[[ 1.65  2.12]
 [-2.68 -4.35]
 [-1.05  0.09]
 [-1.44  0.43]
 [ 3.68  2.07]]
->
[[ 1.65  2.12]
 [-2.68 -4.35]]

[[ 5.66 -4.36 -2.42]
 [ 0.20 -0.83  1.04]
 [-0.48 -0.83  4.51]]
->
[[ 5.66 -4.36]
 [ 0.20 -0.83]]

[[ 3.68  2.34 -4.83 -3.03 -2.75]
 [ 4.16  0.74 -0.35  0.07  3.67]
 [-1.07 -1.62  1.39  0.19  1.32]
 [-0.18  1.51  3.03  1.10 -0.83]]
->
[[3.68 2.34]
 [4.16 0.74]]

[[-0.31  1.71  2.94]
 [ 1.46  0.56 -1.99]
 [ 2.89  1.21 -4.74]
 [ 0.51  0.80 -3.45]]
->
[[-0.31  1.71]
 [ 1.46  0.56]]

[[-4.99 -2.49  1.03]
 [-4.77 -1.95  4.11]]
->
[[-4.99 -2.49]
 [-4.77 -1.95]]

[[ 0.44  1.62  1.17 -4.52]
 [-0.30 -0.46 -2.08 -2.53]]
->
[[ 0.44  1.62]
 [-0.30 -0.46]]

[[-1.47  0.66 -5.11]
 [ 1.79 -0.01  2.56]]
->
[[-1.47  0.66]
 [ 1.79 -0.01]]
---
[[2.84 4.83 2.83]
 [2.82 3.22 2.04]
 [2.75 2.92 1.67]
 [1.52 2.00 1.70]
 [1.31 2.32 1.68]]
->
[[2.82 3.22 2.04]
 [2.75 2.92 1.67]]

[[-0.30  0.16 -3.48]
 [-5.08 -1.29  0.71]
 [ 0.33  0.49 -0.17]
 [ 2.99 -3.65 -1.30]
 [ 4.27  2.13 -5.89]]
->
[[-5.08 -1.29  0.71]
 [ 0.33  0.49 -0.17]]

[[-1.40 -1.13 -4.63]
 [ 1.52 -0.21 -4.09]
 [-2.62  4.51  5.12]
 [-2.11 -3.02 -0.81]]
->
[[ 1.52 -0.21 -4.09]
 [-2.62  4.51  5.12]]

[[-2.96  2.90  0.39  2.11]
 [ 1.86  1.86  3.56  4.64]
 [-2.29  2.93  0.31 -1.00]]
->
[[ 1.86  1.86  3.56]
 [-2.29  2.93  0.31]]

[[ 0.16  0.15 -0.09]
 [ 0.49 -0.34 -0.47]
 [-4.22 -5.18 -1.21]]
->
[[ 0.49 -0.34 -0.47]
 [-4.22 -5.18 -1.21]]

[[ 0.62 -0.32 -0.13  0.57  1.65]
 [ 0.21 -0.77 -0.25 -0.39  1.18]
 [ 1.45 -1.59 -0.43  0.89  4.50]]
->
[[ 0.21 -0.77 -0.25]
 [ 1.45 -1.59 -0.43]]

[[ 5.30  6.08 -5.10]
 [-0.90  1.61 -0.72]
 [-1.24 -1.34  1.14]
 [-1.18 -1.79  2.26]
 [-1.08 -2.31  0.29]]
->
[[-0.90  1.61 -0.72]
 [-1.24 -1.34  1.14]]
---
[[-2.18  0.79  0.43 -1.53]
 [-1.86 -1.37 -0.31 -2.28]
 [-4.23  4.53  1.83 -1.96]
 [-2.00 -0.77 -0.91  0.10]]
->
[[ 0.79  0.43 -1.53 -2.18]
 [-1.37 -0.31 -2.28 -1.86]
 [ 4.53  1.83 -1.96 -4.23]
 [-0.77 -0.91  0.10 -2.00]]

[[ 0.28 -3.09  0.13  1.81 -1.64  2.03  3.80  2.87 -3.17]
 [-1.38 -1.12  1.56 -5.61 -0.09  1.84  2.21 -2.10  1.43]
 [ 0.48  1.82  4.41 -3.30 -1.52  0.26 -3.70  0.29  1.54]]
->
[[-3.09  0.13  1.81 -1.64  2.03  3.80  2.87 -3.17  0.28]
 [-1.12  1.56 -5.61 -0.09  1.84  2.21 -2.10  1.43 -1.38]
 [ 1.82  4.41 -3.30 -1.52  0.26 -3.70  0.29  1.54  0.48]]

[[ 1.31 -4.36]
 [ 2.51  0.31]
 [-3.18 -1.73]
 [ 0.20  0.10]
 [-0.46  0.34]]
->
[[-4.36  1.31]
 [ 0.31  2.51]
 [-1.73 -3.18]
 [ 0.10  0.20]
 [ 0.34 -0.46]]

[[-3.10 -4.05  0.83 -1.42  4.56 -3.92 -1.05]
 [-4.97 -4.49 -3.34 -3.90  2.97  2.70  2.46]
 [ 4.33 -3.71 -0.14  1.90  4.55  0.66  1.33]]
->
[[-4.05  0.83 -1.42  4.56 -3.92 -1.05 -3.10]
 [-4.49 -3.34 -3.90  2.97  2.70  2.46 -4.97]
 [-3.71 -0.14  1.90  4.55  0.66  1.33  4.33]]

[[ 1.89 -2.25  4.01  1.03  0.09  2.09  1.47 -0.78]
 [ 1.02 -1.56  0.93 -2.10  0.04  2.61  0.99 -2.67]
 [ 0.02  1.85  0.25  1.75 -0.02  1.34  1.59  1.78]
 [-0.62  1.72  0.76  0.29 -0.48  0.69  0.39 -1.33]
 [-3.79 -0.09  0.39  1.38  0.25 -0.38 -0.63 -2.13]
 [-1.93  4.97  1.68  4.81 -0.50  0.82  3.57  0.76]
 [ 4.76 -3.47  1.68 -2.45 -0.06 -0.33  1.30 -1.01]
 [ 4.83 -1.40 -1.67 -1.70 -0.06 -0.29 -0.25 -0.37]]
->
[[-2.25  4.01  1.03  0.09  2.09  1.47 -0.78  1.89]
 [-1.56  0.93 -2.10  0.04  2.61  0.99 -2.67  1.02]
 [ 1.85  0.25  1.75 -0.02  1.34  1.59  1.78  0.02]
 [ 1.72  0.76  0.29 -0.48  0.69  0.39 -1.33 -0.62]
 [-0.09  0.39  1.38  0.25 -0.38 -0.63 -2.13 -3.79]
 [ 4.97  1.68  4.81 -0.50  0.82  3.57  0.76 -1.93]
 [-3.47  1.68 -2.45 -0.06 -0.33  1.30 -1.01  4.76]
 [-1.40 -1.67 -1.70 -0.06 -0.29 -0.25 -0.37  4.83]]

[[-0.20  0.58  2.16  0.79]
 [-4.32 -2.48  1.34 -3.15]
 [ 0.36 -2.05 -1.52  3.16]
 [ 0.79  3.89 -0.48 -0.67]
 [ 4.13 -2.75 -2.26  1.45]
 [ 0.07 -1.73  2.09 -1.17]
 [-3.21  2.17  1.66 -1.40]]
->
[[ 0.58  2.16  0.79 -0.20]
 [-2.48  1.34 -3.15 -4.32]
 [-2.05 -1.52  3.16  0.36]
 [ 3.89 -0.48 -0.67  0.79]
 [-2.75 -2.26  1.45  4.13]
 [-1.73  2.09 -1.17  0.07]
 [ 2.17  1.66 -1.40 -3.21]]
